Below is a small trained network, with its code and all its weights. Each question gives an input and a class and asks what happens when units are switched off, that is, made to give their printed mean instead of their output.

import numpy as np


def w(rows, s, z=0):
    codes = np.array(rows[::2]) - 128.0
    scale = np.full(codes.shape[1], s)
    scale[-1] = z or s
    return codes * scale


def f(y):
    return np.maximum(y, 0)


def log_softmax(a):
    a = a - a.max(-1, keepdims=True)
    return a - np.log(np.exp(a).sum(-1, keepdims=True))


def net(x, mask):
    res = np.array(x, float).reshape(1, 4) / 4 @ E
    y = f(res @ A[0][:, :-1].T + A[0][:, -1])
    res = res + np.where(mask, y, B[0][:, -1]) @ B[0][:, :-1]
    return log_softmax(res[-1] @ U[:, :-1].T + U[:, -1])


A, B = {}, {}
E = w([
[206,32,126,99],'x0',
[42,155,93,72],'x1',
[213,130,21,25],'x2',
[111,149,195,2],'x3',
],0.0083)
A[0] = w([
[158,144,81,59,230],'N1',
[76,244,114,169,247],'N2',
[160,166,112,205,176],'N3',
[179,108,210,136,147],'N4',
[118,186,133,96,94],'N5',
[185,90,255,79,253],'N6',
[190,77,108,154,211],'N7',
],0.013,0.0048)
B[0] = w([
[183,183,176,66,232],'N1',
[174,148,190,172,252],'N2',
[156,48,128,212,210],'N3',
[77,10,219,114,189],'N4',
[81,146,153,213,165],'N5',
[88,88,205,82,242],'N6',
[203,129,57,170,219],'N7',
],0.012,0.011)
U = w([
[134,157,31,158,109],'0',
[97,11,144,159,88],'1',
[254,144,63,69,73],'2',
[64,85,191,73,102],'3',
[179,184,114,180,211],'4',
[72,132,51,98,3],'5',
[91,240,209,110,232],'6',
],0.011,0.0047)

Each question gives the input, the list of numbers given to net, and the class t.
The units are the neurons (one row each of A and B). Each row of codes is followed by its name. A weight is (code - 128) times the scale printed after its matrix; where a second scale follows, it is the last column's (A, B and U).
mask holds one flag per neuron, in row order. A switched-off neuron (its flag False) gives its mean, the last column of its row in B, instead of its output. The means were averaged over made-up inputs and are rounded, as every weight is.
A unit's drop is (log p(t) with every unit on - log p(t) with that unit switched off) / (log p(t) with every unit on - log p(t) with every unit switched off).
The circuit of an input: a set's keep is (log p(t) with only the set's units on - log p(t) with every unit switched off) / (log p(t) with every unit on - log p(t) with every unit switched off). Starting from all 7 units, units are removed one at a time, each time the one whose removal leaves the highest keep (on an exact tie, the one counted first), for as long as the keep stays at least 0.8.
units of the circuit, in order: the units of the circuit, biggest drop first
unit that matters most: the unit with the biggest drop
k most important neurons: the k neurons with the biggest drops, biggest first
drop when u is switched off: that unit's drop, to one decimal
input [8,-5,4,4], class 3: unit that matters most	N6
input [-5,8,-1,-8], class 4: units of the circuit, in order	[N2 N6]
input [2,3,4,5], class 6: 4 most important neurons	[N1 N4 N7 N3]
input [2,3,4,3], class 6: units of the circuit, in order	[N7 N1]
input [-5,-7,-3,5], class 3: units of the circuit, in order	[N6 N4]
input [1,-3,2,-3], class 2: units of the circuit, in order	[N7 N5]
input [2,7,3,8], class 6: 2 most important neurons	[N1 N4]
input [1,-4,0,3], class 3: 2 most important neurons	[N3 N6]
input [-5,-6,-5,2], class 1: 3 most important neurons	[N1 N3 N4]
input [-8,7,-4,-7], class 4: 3 most important neurons	[N2 N3 N6]
input [-1,-6,-8,4], class 3: 2 most important neurons	[N6 N7]
input [8,-8,-1,8], class 3: 2 most important neurons	[N6 N3]
input [3,-8,4,2], class 3: 3 most important neurons	[N6 N4 N3]
input [1,3,3,-1], class 2: unit that matters most	N6
input [-4,-4,0,7], class 3: 2 most important neurons	[N6 N4]
input [5,-5,1,7], class 3: drop when N6 is switched off	0.1
input [-4,-4,-7,0], class 1: drop when N1 is switched off	0.2
input [-4,3,8,3], class 6: drop when N5 is switched off	0.4
